Here is a tiny trained network, its code and every weight. The questions are about switching its units off for an input and a class, where a switched-off unit gives its printed mean instead of its output.

import numpy as np


def w(rows, s, z=0):
    codes = np.array(rows[::2]) - 128.0
    scale = np.full(codes.shape[1], s)
    scale[-1] = z or s
    return codes * scale


def norm(h):
    return h / np.sqrt((h * h).mean(-1, keepdims=True) + 1e-5)


def f(y):
    return y / 2 * (1 + np.tanh(0.7978845608 * (y + 0.044715 * y**3)))


def log_softmax(a):
    a = a - a.max(-1, keepdims=True)
    return a - np.log(np.exp(a).sum(-1, keepdims=True))


def net(x, mask):
    res = np.array(x, float).reshape(1, 3) / 4 @ E
    u = 0
    for l in range(2):
        y = f(norm(res) @ A[l][:, :-1].T + A[l][:, -1])
        res = res + np.where(mask[u : u + 9], y, B[l][:, -1]) @ B[l][:, :-1]
        u += 9
    return log_softmax(norm(res)[-1] @ U[:, :-1].T + U[:, -1])


A, B = {}, {}
E = w([
[180,56,111,160],'x0',
[255,219,98,65],'x1',
[99,68,66,20],'x2',
],0.0059)
A[0] = w([
[119,104,108,99,105],'L0N0',
[59,65,126,118,56],'L0N1',
[115,75,114,71,15],'L0N2',
[55,186,145,39,41],'L0N3',
[167,145,118,88,2],'L0N4',
[197,140,104,58,9],'L0N5',
[133,121,143,101,76],'L0N6',
[213,9,122,112,33],'L0N7',
[128,97,103,27,39],'L0N8',
],0.015,0.0027)
B[0] = w([
[114,89,146,170,157],'L0N0',
[139,110,167,8,241],'L0N1',
[168,94,163,184,188],'L0N2',
[92,162,9,157,227],'L0N3',
[110,99,124,48,177],'L0N4',
[118,141,179,7,253],'L0N5',
[93,108,106,125,124],'L0N6',
[80,187,11,155,238],'L0N7',
[222,51,148,227,239],'L0N8',
],0.021,0.0055)
A[1] = w([
[142,118,112,148,50],'L1N0',
[78,146,68,147,29],'L1N1',
[88,163,60,156,4],'L1N2',
[164,205,168,189,103],'L1N3',
[103,83,116,92,154],'L1N4',
[4,47,145,142,47],'L1N5',
[117,119,155,118,126],'L1N6',
[174,130,177,191,208],'L1N7',
[129,113,168,66,49],'L1N8',
],0.021,0.0023)
B[1] = w([
[145,169,181,141,139],'L1N0',
[96,174,95,183,210],'L1N1',
[79,178,73,169,223],'L1N2',
[191,28,96,143,227],'L1N3',
[121,217,214,195,233],'L1N4',
[247,101,35,1,195],'L1N5',
[105,147,137,148,144],'L1N6',
[99,133,225,223,227],'L1N7',
[39,89,153,125,253],'L1N8',
],0.023,0.0065)
U = w([
[122,123,156,5,191],'0',
[204,66,137,192,2],'1',
[122,197,21,144,88],'2',
[89,144,142,154,182],'3',
],0.016,0.0013)

Each question gives the input, the list of numbers given to net, and the class t.
The units are the neurons (one row each of A and B). Each row of codes is followed by its name. A weight is (code - 128) times the scale printed after its matrix; where a second scale follows, it is the last column's (A, B and U).
mask holds one flag per neuron, layer by layer. A switched-off neuron (its flag False) gives its mean, the last column of its row in B, instead of its output. The means were averaged over made-up inputs and are rounded, as every weight is.
A unit's drop is (log p(t) with every unit on - log p(t) with that unit switched off) / (log p(t) with every unit on - log p(t) with every unit switched off).
The circuit of an input: a set's keep is (log p(t) with only the set's units on - log p(t) with every unit switched off) / (log p(t) with every unit on - log p(t) with every unit switched off). Starting from the 12 units with the biggest drops (on a tie, the unit counted first), units are removed one at a time, each time the one whose removal leaves the highest keep (on an exact tie, the one counted first), for as long as the keep stays at least 0.8.
units of the circuit, in order: the units of the circuit, biggest drop first
unit that matters most: the unit with the biggest drop
k most important neurons: the k neurons with the biggest drops, biggest first
k most important neurons of layer l: the k neurons of layer l with the biggest drops, biggest first
drop when u is switched off: that unit's drop, to one decimal
input [-6,-8,-1], class 0: units of the circuit, in order => [L0N1]
input [8,-1,-5], class 2: 2 most important neurons => [L0N7; L0N8]
input [1,-7,-7], class 0: 2 most important neurons of layer 0 => [L0N8; L0N2]
input [0,4,6], class 1: 2 most important neurons => [L0N8; L0N1]
input [-6,5,6], class 1: 3 most important neurons of layer 0 => [L0N8; L0N7; L0N1]
input [7,5,-1], class 2: 2 most important neurons of layer 0 => [L0N7; L0N1]
input [0,4,-6], class 1: units of the circuit, in order => [L0N1; L1N3]
input [-2,-1,-4], class 1: 4 most important neurons => [L0N3; L0N1; L0N7; L0N5]
input [8,6,-2], class 2: 2 most important neurons => [L0N7; L0N1]
input [-6,-5,-5], class 2: 4 most important neurons of layer 0 => [L0N8; L0N5; L0N1; L0N2]
input [-7,2,8], class 1: 3 most important neurons of layer 0 => [L0N8; L0N7; L0N2]
input [1,-5,7], class 1: 2 most important neurons => [L0N8; L0N2]
input [0,-5,7], class 1: 2 most important neurons => [L0N8; L0N2]
input [-5,3,6], class 1: 2 most important neurons => [L0N8; L0N7]
input [5,8,4], class 0: units of the circuit, in order => [L0N5]
input [1,-8,5], class 0: 2 most important neurons => [L0N1; L1N5]
input [8,8,-4], class 0: 2 most important neurons of layer 0 => [L0N5; L0N3]
input [-1,2,8], class 1: drop when L0N8 is switched off => 1.3
input [-1,2,-5], class 1: drop when L1N4 is switched off => 0.0
input [-7,-3,2], class 2: unit that matters most => L0N3
input [8,2,0], class 2: drop when L0N7 is switched off => 0.7
input [8,0,6], class 2: drop when L1N3 is switched off => 0.1
